Below are the code and all the weights of a small trained network. Each question names an input and a class and asks about switching units off, where a switched-off unit gives its printed mean instead of its output.

import numpy as np


def w(rows, s, z=0):
    codes = np.array(rows[::2]) - 128.0
    scale = np.full(codes.shape[1], s)
    scale[-1] = z or s
    return codes * scale


def norm(h):
    return h / np.sqrt((h * h).mean(-1, keepdims=True) + 1e-5)


def f(y):
    return y / 2 * (1 + np.tanh(0.7978845608 * (y + 0.044715 * y**3)))


def log_softmax(a):
    a = a - a.max(-1, keepdims=True)
    return a - np.log(np.exp(a).sum(-1, keepdims=True))


def net(x, mask):
    res = np.array(x, float).reshape(1, 7) / 4 @ E
    u = 0
    for l in range(4):
        y = f(norm(res) @ A[l][:, :-1].T + A[l][:, -1])
        res = res + np.where(mask[u : u + 4], y, B[l][:, -1]) @ B[l][:, :-1]
        u += 4
    return log_softmax(norm(res)[-1] @ U[:, :-1].T + U[:, -1])


A, B = {}, {}
E = w([
[142,147,87,144,149,63,161],'x0',
[95,186,195,88,132,143,2],'x1',
[128,67,110,84,156,81,142],'x2',
[136,143,42,99,76,99,67],'x3',
[202,109,89,153,120,149,84],'x4',
[87,93,180,174,201,161,84],'x5',
[65,97,132,177,133,136,130],'x6',
],0.0063)
A[0] = w([
[98,216,156,53,59,126,121,105],'L0N0',
[147,95,98,99,150,141,181,15],'L0N1',
[185,46,128,247,103,255,129,2],'L0N2',
[97,82,192,45,169,209,131,179],'L0N3',
],0.0063,0.0026)
B[0] = w([
[2,229,95,51,113,209,99,217],'L0N0',
[158,93,80,167,103,146,133,134],'L0N1',
[80,205,3,112,175,149,123,199],'L0N2',
[182,121,174,150,188,91,110,252],'L0N3',
],0.0076,0.0029)
A[1] = w([
[82,47,199,139,230,136,78,1],'L1N0',
[106,173,131,164,68,254,131,41],'L1N1',
[9,103,184,231,118,171,140,22],'L1N2',
[55,185,166,118,129,53,108,77],'L1N3',
],0.0062,0.0015)
B[1] = w([
[222,72,140,32,182,52,57,253],'L1N0',
[85,179,139,62,128,101,160,190],'L1N1',
[121,193,89,3,125,146,123,206],'L1N2',
[168,149,81,106,97,246,94,190],'L1N3',
],0.007,0.0028)
A[2] = w([
[254,171,34,67,56,79,59,129],'L2N0',
[92,250,192,47,19,149,110,133],'L2N1',
[100,180,237,144,237,120,19,251],'L2N2',
[156,209,167,201,217,168,223,164],'L2N3',
],0.0058,0.0029)
B[2] = w([
[131,172,169,28,184,120,77,212],'L2N0',
[20,137,12,83,151,99,186,234],'L2N1',
[254,90,165,141,124,82,144,254],'L2N2',
[98,123,22,202,72,56,149,168],'L2N3',
],0.0082,0.0061)
A[3] = w([
[81,98,135,238,162,169,118,19],'L3N0',
[242,90,75,105,3,188,168,107],'L3N1',
[43,217,168,100,11,182,59,2],'L3N2',
[51,170,118,221,123,231,87,33],'L3N3',
],0.0055,0.0051)
B[3] = w([
[89,202,122,60,223,212,44,1],'L3N0',
[194,31,217,123,143,69,151,186],'L3N1',
[91,164,157,135,117,185,119,198],'L3N2',
[39,217,91,36,73,114,2,39],'L3N3',
],0.0072,0.00079)
U = w([
[131,52,89,238,94,114,206,134],'0',
[53,225,34,56,168,186,98,229],'1',
[245,101,170,87,155,107,61,211],'2',
[62,105,201,210,62,234,70,2],'3',
],0.011,0.0066)

Each question gives the input, the list of numbers given to net, and the class t.
The units are the neurons (one row each of A and B). Each row of codes is followed by its name. A weight is (code - 128) times the scale printed after its matrix; where a second scale follows, it is the last column's (A, B and U).
mask holds one flag per neuron, layer by layer. A switched-off neuron (its flag False) gives its mean, the last column of its row in B, instead of its output. The means were averaged over made-up inputs and are rounded, as every weight is.
A unit's drop is (log p(t) with every unit on - log p(t) with that unit switched off) / (log p(t) with every unit on - log p(t) with every unit switched off).
The circuit of an input: a set's keep is (log p(t) with only the set's units on - log p(t) with every unit switched off) / (log p(t) with every unit on - log p(t) with every unit switched off). Starting from the 12 units with the biggest drops (on a tie, the unit counted first), units are removed one at a time, each time the one whose removal leaves the highest keep (on an exact tie, the one counted first), for as long as the keep stays at least 0.8.
circuit, biggest first: the units of the circuit, biggest drop first
most important unit: the unit with the biggest drop
top k neurons: the k neurons with the biggest drops, biggest first
top k neurons in layer l: the k neurons of layer l with the biggest drops, biggest first
drop when u is switched off: that unit's drop, to one decimal
input [8,-5,-7,5,5,-6,0], class 2: circuit, biggest first -> L2N1, L3N1
input [5,-6,-2,-1,5,5,-8], class 0: most important unit -> L1N0
input [2,-5,-3,-5,-6,-8,-8], class 0: circuit, biggest first -> L1N2, L1N0, L2N3
input [5,-2,-4,3,-3,7,1], class 2: top 3 neurons in layer 2 -> L2N1, L2N2, L2N3
input [6,-1,-5,-5,-1,6,3], class 2: top 2 neurons in layer 1 -> L1N0, L1N2
input [0,0,5,-5,-2,-5,0], class 0: top 2 neurons -> L1N0, L2N2
input [5,-2,4,-6,8,7,-2], class 0: top 2 neurons in layer 1 -> L1N2, L1N3
input [8,-2,5,-7,4,-6,-3], class 0: top 3 neurons -> L1N0, L2N2, L1N2
input [2,-3,2,-8,0,4,-5], class 0: top 2 neurons in layer 2 -> L2N3, L2N0
input [1,-2,3,8,-1,-2,8], class 0: top 2 neurons in layer 0 -> L0N0, L0N2
input [-6,-1,1,6,-1,3,4], class 2: drop when L0N0 is switched off -> 0.4
input [7,0,6,-5,-8,7,8], class 2: drop when L1N0 is switched off -> 0.3
input [5,-4,1,-3,5,5,-7], class 0: drop when L3N1 is switched off -> 0.0
input [-1,-3,8,-8,-5,-2,-4], class 0: most important unit -> L2N0
